Here is a tiny trained network, its code and every weight. The questions are about switching its units off for an input and a target symbol, where a switched-off unit gives its printed mean instead of its output.

import numpy as np


def w(rows, s, z=0):
    codes = np.array(rows[::2]) - 128.0
    scale = np.full(codes.shape[1], s)
    scale[-1] = z or s
    return codes * scale


def f(y):
    return np.maximum(y, 0)


def softmax(a):
    e = np.exp(a - a.max(-1, keepdims=True))
    return e / e.sum(-1, keepdims=True)


def log_softmax(a):
    a = a - a.max(-1, keepdims=True)
    return a - np.log(np.exp(a).sum(-1, keepdims=True))


def net(x, mask):
    ids = ['ΓΣβδεζηπ'.index(c) for c in x.split()]
    T = len(ids)
    res = E[ids] + P[:T]
    r = res
    for j in range(3):
        rows = slice(3 * j, 3 * j + 3)
        q, k, v = (r @ M[0][rows].T for M in (Q, K, V))
        z = softmax(np.where(np.tri(T) > 0, q @ k.T / 3**0.5, -1e9)) @ v
        o = O[0][rows]
        res = res + np.where(mask[j], z, o[:, -1]) @ o[:, :-1]
    y = f(res @ A[0][:, :-1].T + A[0][:, -1])
    res = res + np.where(mask[3:27], y, B[0][:, -1]) @ B[0][:, :-1]
    return log_softmax(res[-1] @ U[:, :-1].T + U[:, -1])


Q, K, V, O, A, B = {}, {}, {}, {}, {}, {}
E = w([
[154,122,170,169,127,171,203,64,61,178,144,171],'Γ',
[158,115,140,118,108,103,217,115,88,81,102,187],'Σ',
[124,167,126,109,67,133,179,60,125,179,205,108],'β',
[167,190,140,101,153,165,194,136,124,112,130,66],'δ',
[158,64,119,70,204,175,186,114,164,173,139,118],'ε',
[103,190,165,88,249,141,148,108,84,127,178,212],'ζ',
[132,160,56,134,138,192,133,102,162,79,142,231],'η',
[50,137,112,58,154,184,99,126,115,125,122,177],'π',
],0.013)
P = w([
[165,100,189,151,109,78,55,100,149,101,98,77],'0',
[145,206,87,114,139,54,142,109,76,148,28,92],'1',
[179,182,152,56,94,137,142,106,111,174,33,186],'2',
[200,117,55,76,123,120,64,135,53,126,152,108],'3',
[108,173,61,145,164,84,161,193,135,178,67,98],'4',
[163,136,151,73,86,192,127,138,155,134,129,156],'5',
[111,110,31,137,158,132,135,149,89,98,178,42],'6',
[42,172,123,143,148,142,211,158,192,148,118,130],'7',
[118,92,128,73,92,219,147,129,122,59,209,127],'8',
[69,114,56,114,139,138,194,183,118,101,213,81],'9',
[58,129,161,98,110,201,252,169,168,124,168,136],'10',
],0.011)
Q[0] = w([
[127,197,49,58,183,213,249,75,135,135,132,159],'h1',
[183,139,52,97,165,139,94,126,93,117,158,140],'h1',
[91,161,100,101,159,145,28,135,186,140,78,182],'h1',
[148,127,129,168,134,77,69,145,143,157,109,117],'h2',
[83,147,79,155,142,110,176,159,128,166,107,132],'h2',
[130,154,188,114,112,133,138,114,192,145,88,158],'h2',
[82,153,94,154,141,98,171,150,142,175,94,133],'h3',
[104,140,141,90,120,182,194,102,142,111,127,143],'h3',
[113,108,61,125,142,124,153,141,61,114,161,103],'h3',
],0.015)
K[0] = w([
[40,134,87,90,170,248,121,191,158,91,194,150],'h1',
[84,167,50,121,160,138,125,135,125,179,72,164],'h1',
[133,96,159,152,113,84,22,79,100,117,53,141],'h1',
[142,171,94,69,133,126,157,127,109,169,93,161],'h2',
[122,139,213,114,96,161,145,138,195,128,125,161],'h2',
[180,117,138,59,113,172,107,108,80,89,164,137],'h2',
[139,144,198,97,99,164,145,132,181,136,121,168],'h3',
[119,87,181,141,133,135,95,115,136,62,172,111],'h3',
[64,124,155,200,146,75,133,167,184,133,113,125],'h3',
],0.014)
V[0] = w([
[165,176,151,105,99,154,152,135,144,162,142,27],'h1',
[87,89,69,138,53,157,152,114,164,147,142,131],'h1',
[50,109,149,94,102,136,77,138,81,184,102,105],'h1',
[145,163,149,119,144,159,165,133,112,179,160,1],'h2',
[124,100,148,178,88,137,155,73,85,233,191,187],'h2',
[94,179,93,55,63,38,103,95,190,125,182,112],'h2',
[70,86,129,80,151,169,58,114,136,209,107,106],'h3',
[55,143,194,83,155,21,150,164,29,122,131,144],'h3',
[139,239,141,178,180,175,74,115,97,110,159,150],'h3',
],0.011)
O[0] = w([
[83,134,117,152,97,82,73,176,145,109,127,205,132],'h1',
[165,142,95,130,128,83,107,73,84,169,56,127,117],'h1',
[109,68,112,113,109,98,139,142,45,115,130,94,108],'h1',
[156,102,178,168,137,90,97,200,160,177,129,131,253],'h2',
[156,152,195,156,140,122,21,125,98,44,151,71,97],'h2',
[85,90,122,233,166,240,136,148,109,146,72,93,141],'h2',
[139,131,146,159,110,131,210,188,109,60,224,144,103],'h3',
[114,145,167,169,122,143,166,67,248,97,116,154,144],'h3',
[50,9,183,105,90,36,130,123,131,92,72,74,195],'h3',
],0.012,0.0038)
A[0] = w([
[146,190,79,104,148,173,110,52,177,145,82,130,37],'n1',
[65,177,109,96,75,186,28,168,156,39,110,94,89],'n2',
[120,98,158,95,229,112,99,112,204,149,153,105,74],'n3',
[166,77,114,97,152,121,136,177,176,199,110,120,50],'n4',
[116,143,129,62,114,163,39,124,148,190,165,83,89],'n5',
[78,97,102,59,115,151,153,108,29,102,98,86,55],'n6',
[194,99,87,230,57,81,87,65,77,126,62,190,72],'n7',
[196,165,79,172,134,158,145,54,123,78,137,113,57],'n8',
[6,159,98,124,84,146,15,199,183,113,135,217,49],'n9',
[107,132,164,180,106,124,100,67,90,93,154,73,89],'n10',
[193,217,71,89,167,183,76,231,3,177,191,162,106],'n11',
[186,105,106,99,74,203,92,142,91,114,83,153,70],'n12',
[166,93,45,134,149,31,106,89,129,96,100,170,81],'n13',
[169,172,126,72,179,223,126,113,76,88,165,68,79],'n14',
[174,113,107,166,21,163,185,141,131,163,102,78,77],'n15',
[63,54,68,183,137,217,251,118,153,178,95,175,56],'n16',
[138,123,123,144,133,117,129,111,170,128,133,151,117],'n17',
[87,190,141,192,65,118,74,94,82,158,96,141,83],'n18',
[134,110,171,134,74,107,128,76,166,104,125,92,58],'n19',
[162,140,142,223,127,44,194,76,63,118,91,181,105],'n20',
[174,150,170,143,135,48,67,90,100,96,148,122,7],'n21',
[166,82,47,145,139,77,129,88,109,76,175,137,115],'n22',
[123,90,133,254,166,169,100,86,87,106,133,126,63],'n23',
[169,172,69,147,107,133,119,203,101,124,177,185,32],'n24',
],0.0059,0.011)
B[0] = w([
[105,39,157,160,106,69,131,188,124,104,130,101,184],'n1',
[169,70,141,158,140,117,211,54,96,123,192,177,166],'n2',
[117,187,70,147,9,165,79,168,103,129,126,101,174],'n3',
[90,185,147,143,107,147,92,74,106,53,163,155,176],'n4',
[152,194,73,164,135,114,109,172,62,124,95,173,160],'n5',
[186,124,179,188,127,129,127,151,208,140,162,144,217],'n6',
[196,211,188,116,172,143,100,119,102,55,189,34,147],'n7',
[76,100,196,116,141,123,155,121,132,80,166,120,152],'n8',
[181,83,11,160,191,81,206,21,36,109,145,114,209],'n9',
[91,135,99,105,137,188,100,122,123,49,79,194,158],'n10',
[124,34,121,218,105,36,173,48,161,111,88,166,248],'n11',
[89,150,78,144,172,77,126,129,104,136,110,119,144],'n12',
[171,169,210,88,107,132,142,127,119,212,153,119,144],'n13',
[138,175,64,146,153,147,156,99,66,37,150,190,206],'n14',
[65,111,98,97,178,173,85,159,132,136,83,166,163],'n15',
[106,194,198,63,96,148,1,177,102,136,166,62,254],'n16',
[205,141,112,132,126,156,129,140,163,133,157,50,158],'n17',
[179,133,153,160,110,127,144,114,123,61,180,143,155],'n18',
[102,159,47,167,157,140,106,187,77,94,114,146,159],'n19',
[72,149,114,85,116,182,51,165,179,127,183,109,160],'n20',
[35,86,53,220,176,199,151,156,168,163,79,106,147],'n21',
[82,170,137,78,107,132,147,156,137,139,135,125,156],'n22',
[129,146,112,38,43,110,150,120,168,112,134,142,167],'n23',
[75,136,137,73,130,173,57,119,123,169,53,69,160],'n24',
],0.0054,0.0055)
U = w([
[188,181,153,111,143,43,16,116,95,78,137,107,67],'Γ',
[158,187,70,109,191,160,92,3,170,145,82,124,163],'Σ',
[138,115,120,231,176,173,54,140,99,108,73,125,94],'β',
[162,112,121,123,156,65,54,196,171,224,111,148,245],'δ',
[170,105,77,185,151,59,150,120,144,132,155,190,83],'ε',
[120,84,160,132,137,83,110,47,204,96,95,105,5],'ζ',
[102,82,77,69,147,116,123,81,21,111,93,87,191],'η',
[117,151,108,113,130,164,134,161,144,95,197,122,112],'π',
],0.0039,0.0026)

Each question gives the input, a string of symbols that net reads in full, and the target symbol t.
The units are the heads (3 rows each of Q, K, V and O) and the neurons (one row each of A and B). Each row of codes is followed by its name. A weight is (code - 128) times the scale printed after its matrix; where a second scale follows, it is the last column's (O, A, B and U).
mask holds one flag per unit, heads first, then neurons. A switched-off unit (its flag False) gives its mean, the last column of its rows in O or B, instead of its output. The means were averaged over made-up inputs and are rounded, as every weight is.
A unit's drop is (log p(t) with every unit on - log p(t) with that unit switched off) / (log p(t) with every unit on - log p(t) with every unit switched off).
The circuit of an input: a set's keep is (log p(t) with only the set's units on - log p(t) with every unit switched off) / (log p(t) with every unit on - log p(t) with every unit switched off). Starting from the 12 units with the biggest drops (on a tie, the unit counted first), units are removed one at a time, each time the one whose removal leaves the highest keep (on an exact tie, the one counted first), for as long as the keep stays at least 0.8.
units of the circuit, in order: the units of the circuit, biggest drop first
k most important neurons: the k neurons with the biggest drops, biggest first
which heads matter: for each layer, one digit per head in row order, 1 if its drop is at least 0.15 and else 0, layers parted by /
input η ε Σ δ δ Σ δ π η Γ Γ, target η: which heads matter	011
input ε ε Σ π, target ε: units of the circuit, in order	[n11; h3]
input δ δ ε β, target δ: units of the circuit, in order	[h2]
input π β ε, target π: units of the circuit, in order	[h3; h2; n16]
input ε ε π, target ε: units of the circuit, in order	[h3; n11]
input δ β η β δ ε Σ, target δ: which heads matter	010
input π η δ δ Σ Γ β Σ, target Γ: which heads matter	110
input ζ δ β ζ Γ δ η β β Σ, target ζ: which heads matter	001
input π δ δ ζ, target π: which heads matter	101
input π δ β Σ ζ δ, target π: units of the circuit, in order	[h1; h3]
input η π η β π, target η: units of the circuit, in order	[h2; h3]
input Σ ζ δ ζ π δ δ ζ η ε, target Σ: which heads matter	100
input Σ π π η δ β δ Σ η β, target Σ: which heads matter	101
input ζ β π, target ζ: units of the circuit, in order	[h3]
input Σ δ Σ, target Σ: which heads matter	011
input Γ π Γ, target Γ: which heads matter	010
input π δ β, target π: which heads matter	011
input ε δ ε ε ε ζ, target ε: 3 most important neurons	[n11; n16; n14]
input ε π β δ Σ ε Γ Σ δ, target ε: 4 most important neurons	[n11; n9; n2; n16]
input π π η, target π: which heads matter	011
input Σ ζ π ε δ Γ β ε Σ η, target Σ: which heads matter	101
input β π π, target β: which heads matter	010
input ε Σ β Σ η Γ, target Σ: which heads matter	100
input β ε η π β, target η: units of the circuit, in order	[h1]
input ε Σ Σ π β δ δ β, target ε: units of the circuit, in order	[n9; h1; n11; h3]
input π ζ δ ζ δ ζ, target π: units of the circuit, in order	[h1; h3; n11]
input π Γ δ π β π, target π: units of the circuit, in order	[h3]
input π η π, target π: units of the circuit, in order	[h3; h2; n16]
